Each row is followed by roughly how far along a hidden order it lies, from 0 to 20. A new part has a new order.
[ 20.1  -1.0   7.2   5.1   2.6  -3.0  -8.4   1.7  -6.5  23.4   3.7   1.6
 -21.1  12.5  -8.9  18.5   4.5  13.4   3.1   4.2  -8.4 -34.3   8.9   0.8
   4.9 -19.9   3.0   1.3   7.5  12.3  -3.5  -4.4   3.7   6.9 -15.5   4.7
  12.8 -11.1  -2.3  -1.0  -1.0   8.4   1.6   7.0  -2.3  -0.6  -9.8   4.6
  -7.1   1.6  -2.8   0.3]  20
[  3.9  -1.3   6.6  -0.7   2.4   0.2  -1.7  -5.8   3.9  -1.9  -0.2   7.2
  -1.0   3.9   0.8   3.7  -6.6   2.4   9.8   9.2  12.8 -28.8  -1.4  11.2
   1.9   4.4  -2.9   1.9  -7.1  14.8   2.5  -6.1  -7.4  -2.5   3.8   3.6
  13.8   1.2  -8.0  -3.1  -3.7  -2.4  -4.1  -0.1 -13.9  13.0   4.8  -0.8
 -21.2   4.5   0.1  10.5]  5
[-21.1  -3.7  -0.1  -3.9  -0.9  -5.6   6.0  -4.0   6.6 -25.6  -2.4   2.9
  15.5  -2.9   7.6  -6.8  -4.2   0.6   4.5  -1.0  29.1   3.2  -3.7   4.2
  -0.9  35.5  -3.9   0.7  -7.4  -2.0   5.6  -6.5 -10.5  -8.9 -16.3   3.5
   3.9   6.5  -2.4  -2.3  -3.4  -6.4  -4.7  -1.4  -7.3  18.8   3.1  -3.2
  -9.2  -1.8   1.8   7.1]  0
[ 18.2   3.3  -3.1  -1.3  -1.1   3.9   2.3   7.6  -2.7  15.3   0.5   0.3
  -0.1   8.9   1.5 -11.1  -4.5 -66.4  -3.7   0.1 -33.2  31.0  -6.7  -3.1
  -7.0 -20.3  -5.1   1.0   2.3  -3.8  -8.0  18.5  16.2  10.0  73.9  -3.8
 -17.1   7.4  -2.9   2.6   1.6   3.6   3.8  -5.1  -0.2 -25.4   7.1  -4.3
   2.5   2.9   0.0   3.0]  16
[ 31.9   1.9   4.4   2.6   2.4   1.4  -5.8   5.3  -6.8  33.2   2.8   4.9
 -16.9  20.3  -4.9   5.9  -3.7 -30.4   3.6   8.4 -27.6 -13.7   0.0   2.5
  -2.0 -32.4  -2.1   2.6   5.0  14.4  -7.5  13.0  12.0  12.0  47.9   1.2
   2.4  -1.3  -8.3  -0.2  -1.1   9.0   3.1   1.4  -9.5 -18.6   0.7   0.4
 -14.2   6.2  -2.3   6.8]  16
[ 17.5   1.0   4.6   4.8   3.2   4.3  -9.7  -0.8  -4.2  22.9   3.3  -0.4
 -18.0  -1.6 -11.5  15.9   4.2  -3.3   0.1   4.4  -8.6 -30.1   8.5   0.9
   7.2 -30.5   7.5  -0.7   3.7   9.4  -2.1  -5.1   0.6   5.2 -17.3  -0.3
  11.6 -10.9   0.7  -0.1   1.7   5.4   1.9   4.1   1.9  -2.3  -5.2   6.0
  -0.9   2.8  -2.2  -6.5]  20
[ 11.3   0.2   1.9   4.4   1.4  -1.8  -6.2   2.9  -7.2  11.7   2.9  -2.2
 -14.7   6.6  -7.8  11.6   7.1   0.4  -2.3  -1.7  -6.6 -13.6   8.0  -4.5
   2.9 -15.5   4.7  -0.2   9.0   2.7  -1.1  -4.2   3.7   5.0 -19.2   2.5
   2.7  -9.0   3.1   0.5   1.6   4.4   2.7   6.6   6.2  -4.3  -8.8   4.1
   5.2  -0.9  -2.2  -5.8]  5
[ 18.1   1.9  -3.6  -1.3  -1.4   1.3   3.1   9.3  -5.4  16.5   0.6   1.6
  -1.7  17.8   3.8 -10.3  -3.6 -59.1  -4.2   0.7 -28.3  30.2  -6.8  -2.9
  -8.7 -15.3  -7.0   1.7   4.6  -3.4  -8.3  22.8  18.1   9.5  64.1  -2.2
 -16.5   7.9  -4.2   2.0   0.7   5.0   5.3  -4.1  -4.1 -23.4   4.4  -4.9
  -0.3   2.3  -0.6   4.3]  16
[ 12.2  -1.5   2.6   4.3   1.4  -5.2  -5.2   5.1  -8.5  14.0   3.1  -1.6
 -18.9  10.6  -7.3  13.8   7.6   6.5  -2.3  -1.2  -7.2 -15.7   7.7  -4.2
   2.2 -13.3   3.0   0.7  10.8   4.6  -2.7  -2.4   5.0   5.6 -18.1   4.3
   5.1  -9.7   1.8  -0.1   0.1   9.3   3.3   6.1   3.0   1.4 -11.3   3.1
   1.4  -1.5  -2.5  -2.8]  5
[ 21.4   0.5   3.2   0.8   1.6  -1.4  -1.7   4.5  -5.1  19.7   1.9   4.5
 -12.5  17.9  -2.0   1.8  -3.4 -22.8   2.4   6.2 -22.5  -7.7  -1.9   2.9
  -3.1 -18.2  -3.7   2.5   4.4  10.7  -5.4  10.0   9.9   8.3  39.8   1.9
   0.0   0.6  -7.1  -0.2  -1.5   6.4   2.6   0.7  -8.5 -12.8   0.5  -0.8
 -11.6   4.2  -1.6   6.6]  16
[ 21.1   2.8  -3.4   0.6  -0.9   1.2   1.9  10.1  -8.3  20.6   1.0  -1.4
  -9.3  18.0   0.3  -4.7  -0.4 -55.6  -6.1  -1.9 -26.9  26.9  -3.3  -6.2
  -6.5 -24.4  -4.4   1.3   9.2  -3.9  -8.7  19.1  19.6  11.2  50.9  -1.9
 -15.6   2.1  -1.2   2.9   1.6   7.9   5.9  -1.9   2.3 -27.3   0.5  -3.4
   4.9   1.1  -1.0  -0.5]  16
[ 26.9   3.2   3.3   1.0   2.5   7.6  -4.9   1.5  -2.1  27.6   1.6   5.0
  -8.5   7.9  -4.0   0.9  -8.0 -42.5   4.4   9.3 -28.0 -12.4  -2.1   5.3
   0.4 -28.9  -0.7   1.6  -2.4  12.1  -6.3  12.7   8.9   8.6  54.5  -1.8
   1.7   2.8  -7.0   0.0  -0.2   3.4   0.8  -2.7  -8.1 -14.5   7.0   0.4
 -13.2   6.8  -1.2   4.6]  20

[  8.4  -8.9  -1.8  -9.5   7.1  -1.5   2.6  32.0   1.4   3.4 -13.0  20.6
 -12.8  35.6 -31.4 -12.6  71.4 -15.9  -3.9 -33.2  16.1   2.7   6.1  -2.8
   2.8 -28.5   8.2]  5
[ -8.9  -2.0 -25.2  -1.0  -0.1  -4.7  -9.0 -30.5  25.2   3.3  -6.2  11.7
   3.3 -17.4  15.1  18.0 -45.2  14.2  -7.3  29.9 -60.2  22.5   6.8  -2.7
   9.2  24.0 -37.4]  17
[ -9.7  -5.1 -33.4  -8.4  -9.8  -1.7 -12.2 -30.7  29.9   4.8  -6.4  17.0
   5.6  -7.8   4.0  20.0 -20.3  27.3 -10.5   6.8 -63.0  19.4   8.5  -3.0
   8.6  11.1 -42.7]  15
[ -9.6  -3.3 -20.4   0.2  -5.8  -2.3 -16.1 -34.2  20.7  -0.7   0.7   3.8
   9.6 -22.8  16.8  16.1 -51.0  24.3  -6.2  24.1 -48.8  15.4   3.6  -1.6
   6.7  19.3 -30.0]  17
[ 12.4  -7.3  22.7   0.0  13.2   1.6  17.4  47.3 -17.8   5.5  -8.0   2.2
 -15.2  33.9 -22.1 -18.4  54.3 -34.9   3.3 -25.4  41.7   0.9  -0.1   0.0
  -0.3 -15.6  26.5]  2
[ 11.3 -10.2  24.5   2.8   8.4   3.2   2.5  40.0 -23.0  -1.3   1.0  -6.9
  -5.6  22.8 -18.1 -22.1  42.4 -28.6   5.7 -26.3  49.2  -8.4  -4.5   0.9
  -2.5 -20.7  33.7]  3
[-12.6  -1.3 -35.4  -2.7  -4.1  -8.2 -14.9 -43.4  34.4  -2.9  -6.2  15.3
   6.7 -34.4  17.7  23.3 -40.8  26.3  -9.0  35.9 -66.1  17.4   8.2  -3.9
   8.1  19.9 -40.7]  20
[  2.2 -13.2 -10.1  -7.1  -1.7   1.3 -14.9  11.6   1.5  -0.9  -1.5  12.3
  -1.5  18.3 -19.7  -9.9  39.4   5.1  -4.3 -31.2   0.9  -2.0   3.4  -1.3
   2.4 -27.5  -2.9]  8
[ 13.2  -9.5  25.8   5.5  17.9  -0.2  12.7  48.1 -16.3   4.7  -7.9   0.4
 -15.7  29.9 -16.5 -18.0  45.3 -41.0   4.5 -15.6  40.8   5.8  -0.6  -0.1
   1.1 -10.7  35.0]  3
[ 11.8  -4.3  10.4  -9.0   6.6   3.7  12.5  44.0 -10.7   8.3 -10.9  10.0
 -14.7  45.2 -34.6 -17.1  75.1 -18.3  -0.9 -42.5  37.8  -2.9   3.0  -0.6
  -0.2 -28.5  20.5]  1
[ -8.5  -4.3 -28.0  -5.4  -2.3  -1.8  -8.0 -21.1  24.8   6.8  -7.1  14.6
   2.0  -4.2   4.6  15.2 -24.2  17.6  -9.4   7.6 -58.3  22.7   8.8  -2.6
   9.0  16.1 -33.7]  14
[-11.0  -2.1 -26.2   2.8  -0.2  -8.6 -13.4 -38.9  30.4  -3.3  -4.5   9.3
   5.1 -33.6  23.3  21.6 -59.5  16.8  -6.3  44.9 -62.4  20.2   5.7  -3.2
   8.8  30.1 -33.9]  20
[  8.3 -17.3  26.5  15.3  22.5  -4.1   5.5  34.7 -10.8   1.2  -2.8  -4.3
 -11.2  10.1   7.6 -13.2  -8.9 -46.5   6.2  14.3  18.3  17.2  -2.6   0.2
   5.4   8.1  29.4]  8
[ 13.3  -4.4  24.4  -3.6   8.7   5.2  14.7  48.1 -19.8   8.1  -6.9   1.3
 -14.0  41.6 -27.4 -19.7  65.5 -27.2   2.7 -39.8  44.2  -3.9   0.5   0.9
  -1.7 -21.4  30.9]  0
[ 13.1  -6.2  20.7  -1.7  12.5   2.2  17.3  47.2 -15.7   7.6  -9.8   4.5
 -15.6  38.0 -24.3 -19.3  58.7 -34.0   2.7 -27.9  41.6   1.8   0.8   0.0
  -0.3 -17.1  28.9]  1
[ -1.3 -12.4  -6.1  -0.7   0.9   1.2  -9.9   6.9   6.0   3.5  -0.1   6.7
   1.9   7.4  -4.5  -1.6  -5.1   1.5  -4.1 -12.5 -15.9  10.4   2.9  -0.8
   5.4  -5.3  -7.6]  11
[  7.0 -13.7   8.9   0.5  -0.1   2.9 -15.8  23.9 -15.2  -6.1   5.6  -3.3
   1.2  16.0 -14.9 -17.8  31.3  -7.3   2.4 -29.3  29.9 -10.6  -3.4   0.5
  -1.8 -28.5  17.5]  7
[ 16.0  -9.0  46.7  13.4  22.5   2.6  22.3  57.6 -32.6   5.8  -2.6 -15.9
 -16.6  28.7  -5.2 -21.5  27.0 -55.7  11.2  -9.3  62.0   2.1  -7.0   2.4
  -1.3   0.6  51.3]  0
[ -8.4  -5.5 -16.2  -1.6  -7.3   1.6 -13.9 -23.2  14.2   1.6   2.9   2.2
  10.7 -13.3   9.4  11.2 -39.5  24.1  -5.2   4.9 -45.3  12.0   2.8  -0.8
   5.1  12.6 -27.1]  15
[  4.1 -17.0  19.4  12.8  12.7   0.0  -6.9  24.4 -13.6  -0.8   5.0  -9.4
  -1.4   2.1   8.4 -10.9 -18.2 -26.9   5.1   4.0  15.0   9.0  -4.1   1.3
   3.2   4.5  18.2]  9
[ -5.8 -10.5  -6.0   3.0  -2.0   2.7 -12.8  -9.9   5.0   1.9   5.8  -4.3
   9.8 -10.9  10.6   5.1 -41.7  11.4  -2.0   3.1 -31.6  13.1   0.0   0.2
   4.4  12.4 -15.2]  13
[ 12.4 -14.1  36.0  13.9  21.5  -0.9   8.8  47.0 -27.1  -1.3  -0.4 -11.7
 -12.5  16.8  -1.2 -21.8  17.8 -51.0   9.6   0.1  49.9   2.4  -5.9   1.1
  -0.3  -2.9  43.3]  5
[  9.1 -12.9  11.0   1.0  10.7  -1.0  -1.6  33.1  -7.9  -0.5  -5.4   5.2
  -9.8  24.5 -16.7 -16.2  41.1 -24.1   1.7 -18.4  24.9   1.6   0.6  -0.9
   1.7 -21.9  20.4]  6
[-10.0  -3.8 -30.1  -7.5  -8.7   0.3 -15.7 -27.1  22.8   3.6  -2.5  12.1
   7.7  -7.7   4.6  14.9 -25.2  29.5  -9.4   0.4 -55.5  14.9   6.7  -2.1
   6.9   8.6 -37.2]  15
[  5.8 -14.1   6.9  -0.1   3.7   0.7 -11.2  22.7  -9.6  -3.3   1.0   2.0
  -1.4  18.6 -13.6 -15.5  30.3 -11.9   0.8 -23.7  21.0  -3.3  -1.0  -0.2
   0.9 -24.3  11.7]  7
[ 12.0 -13.8  25.0   5.5  15.3  -0.5   9.5  44.6 -17.5   1.2  -5.2  -1.5
 -13.2  24.4 -13.6 -18.4  38.7 -39.8   5.1 -12.9  40.7   2.9  -1.1   0.0
   0.7 -10.0  32.8]  4
[  4.0 -13.0  -5.4  -4.4   6.5  -1.8  -5.9  19.1   6.3   3.0  -8.3  16.1
  -8.7  23.2 -16.9 -10.2  33.6  -9.6  -5.0 -20.4  -2.6   9.8   5.6  -2.1
   5.2 -16.6  -0.8]  8
